Below are the code and all the weights of a small trained network. Each question names an input and a class and asks about switching units off, where a switched-off unit gives its printed mean instead of its output.

import numpy as np


def w(rows, s, z=0):
    codes = np.array(rows[::2]) - 128.0
    scale = np.full(codes.shape[1], s)
    scale[-1] = z or s
    return codes * scale


def f(y):
    return y / 2 * (1 + np.tanh(0.7978845608 * (y + 0.044715 * y**3)))


def log_softmax(a):
    a = a - a.max(-1, keepdims=True)
    return a - np.log(np.exp(a).sum(-1, keepdims=True))


def net(x, mask):
    res = np.array(x, float).reshape(1, 8) / 4 @ E
    y = f(res @ A[0][:, :-1].T + A[0][:, -1])
    res = res + np.where(mask, y, B[0][:, -1]) @ B[0][:, :-1]
    return log_softmax(res[-1] @ U[:, :-1].T + U[:, -1])


A, B = {}, {}
E = w([
[135,121,132,125,128],'x0',
[129,129,133,126,129],'x1',
[125,128,127,127,127],'x2',
[133,129,133,128,128],'x3',
[182,189,28,78,126],'x4',
[131,130,132,127,130],'x5',
[131,142,142,123,1],'x6',
[231,154,98,235,128],'x7',
],0.0061)
A[0] = w([
[176,161,97,66,134,44],'neuron 0',
[54,132,112,38,130,68],'neuron 1',
[113,147,129,139,14,57],'neuron 2',
[183,163,129,195,133,87],'neuron 3',
[191,151,153,160,138,35],'neuron 4',
[75,118,77,164,255,42],'neuron 5',
[137,176,162,131,92,171],'neuron 6',
[61,148,129,42,138,59],'neuron 7',
[166,119,157,110,255,121],'neuron 8',
[123,141,140,133,19,82],'neuron 9',
[129,112,135,144,140,2],'neuron 10',
[172,129,103,221,126,44],'neuron 11',
[182,146,119,203,131,79],'neuron 12',
[93,66,234,231,134,46],'neuron 13',
[172,129,15,75,120,50],'neuron 14',
[156,178,138,116,148,217],'neuron 15',
[139,122,127,120,81,33],'neuron 16',
[207,162,70,41,133,33],'neuron 17',
[117,131,127,126,215,77],'neuron 18',
[139,134,67,237,120,97],'neuron 19',
[133,117,125,133,56,39],'neuron 20',
[149,124,136,114,142,241],'neuron 21',
],0.0084,0.005)
B[0] = w([
[76,140,146,154,185,127],'neuron 0',
[156,105,250,114,123,181],'neuron 1',
[218,120,83,166,174,161],'neuron 2',
[138,120,195,92,112,166],'neuron 3',
[118,148,213,120,164,112],'neuron 4',
[230,154,118,159,152,185],'neuron 5',
[151,117,99,135,104,178],'neuron 6',
[166,134,243,105,134,167],'neuron 7',
[211,138,65,147,103,221],'neuron 8',
[204,156,103,170,149,170],'neuron 9',
[140,158,152,146,223,80],'neuron 10',
[152,114,205,80,144,152],'neuron 11',
[133,108,211,98,125,165],'neuron 12',
[1,174,92,132,221,192],'neuron 13',
[35,148,96,134,203,176],'neuron 14',
[92,87,119,167,74,232],'neuron 15',
[174,113,130,157,208,95],'neuron 16',
[32,120,111,149,222,166],'neuron 17',
[174,126,133,174,136,150],'neuron 18',
[152,109,185,64,103,181],'neuron 19',
[181,165,136,186,197,112],'neuron 20',
[116,142,111,118,55,253],'neuron 21',
],0.022,0.0033)
U = w([
[122,96,247,75,124,57],'0',
[2,170,85,172,233,101],'1',
[102,118,96,171,72,253],'2',
[225,163,68,243,143,34],'3',
[81,107,101,152,60,189],'4',
],0.0054,0.0053)

Each question gives the input, the list of numbers given to net, and the class t.
The units are the neurons (one row each of A and B). Each row of codes is followed by its name. A weight is (code - 128) times the scale printed after its matrix; where a second scale follows, it is the last column's (A, B and U).
mask holds one flag per neuron, in row order. A switched-off neuron (its flag False) gives its mean, the last column of its row in B, instead of its output. The means were averaged over made-up inputs and are rounded, as every weight is.
A unit's drop is (log p(t) with every unit on - log p(t) with that unit switched off) / (log p(t) with every unit on - log p(t) with every unit switched off).
The circuit of an input: a set's keep is (log p(t) with only the set's units on - log p(t) with every unit switched off) / (log p(t) with every unit on - log p(t) with every unit switched off). Starting from the 12 units with the biggest drops (on a tie, the unit counted first), units are removed one at a time, each time the one whose removal leaves the highest keep (on an exact tie, the one counted first), for as long as the keep stays at least 0.8.
units of the circuit, in order: the units of the circuit, biggest drop first
unit that matters most: the unit with the biggest drop
k most important neurons: the k neurons with the biggest drops, biggest first
drop when u is switched off: that unit's drop, to one decimal
input [-7,-4,0,-1,4,2,-3,5], class 0: units of the circuit, in order -> (neuron 19; neuron 12)
input [-4,6,-2,-7,5,-6,-2,-7], class 0: units of the circuit, in order -> (neuron 1)
input [1,-2,-7,8,2,-3,8,4], class 3: units of the circuit, in order -> (neuron 2; neuron 9)
input [-1,7,-2,7,7,-6,-2,-1], class 1: units of the circuit, in order -> (neuron 17; neuron 14)
input [-6,-4,4,-6,0,6,6,4], class 3: 3 most important neurons -> (neuron 2; neuron 9; neuron 20)
input [2,7,1,-4,8,4,-2,-7], class 1: 3 most important neurons -> (neuron 17; neuron 14; neuron 0)
input [-1,3,2,3,5,-5,-7,-4], class 3: 2 most important neurons -> (neuron 5; neuron 8)
input [-1,8,4,-3,-4,-3,-8,6], class 3: 3 most important neurons -> (neuron 8; neuron 5; neuron 18)
input [7,-7,5,-3,-1,2,1,-6], class 0: units of the circuit, in order -> (neuron 1; neuron 7)
input [-2,-3,0,-2,8,-2,-6,4], class 1: 2 most important neurons -> (neuron 14; neuron 17)
input [4,-8,-4,-4,-1,8,-8,4], class 3: 2 most important neurons -> (neuron 5; neuron 8)
input [1,-1,-6,-5,3,-3,2,-6], class 0: 3 most important neurons -> (neuron 1; neuron 7; neuron 8)
input [-5,1,6,1,4,1,-8,-6], class 3: 3 most important neurons -> (neuron 5; neuron 8; neuron 18)
input [2,-8,3,1,6,2,6,6], class 0: unit that matters most -> neuron 19
input [-3,-1,-1,-4,5,6,7,-4], class 3: 2 most important neurons -> (neuron 2; neuron 9)
input [0,4,-6,3,6,-7,4,-3], class 1: drop when neuron 14 is switched off -> 0.3
input [-4,-7,0,-1,6,-2,3,6], class 0: drop when neuron 19 is switched off -> 0.4
input [7,7,-7,-1,0,-2,-3,-8], class 0: drop when neuron 1 is switched off -> 0.2
input [-5,4,5,6,-4,-4,-7,0], class 3: drop when neuron 18 is switched off -> 0.1
input [-1,1,2,-5,-6,-6,-7,-8], class 0: units of the circuit, in order -> (neuron 1)
input [1,-8,3,-8,8,-3,-8,-2], class 1: 3 most important neurons -> (neuron 14; neuron 17; neuron 0)
input [3,-2,3,5,-6,-5,-7,3], class 3: 2 most important neurons -> (neuron 8; neuron 5)
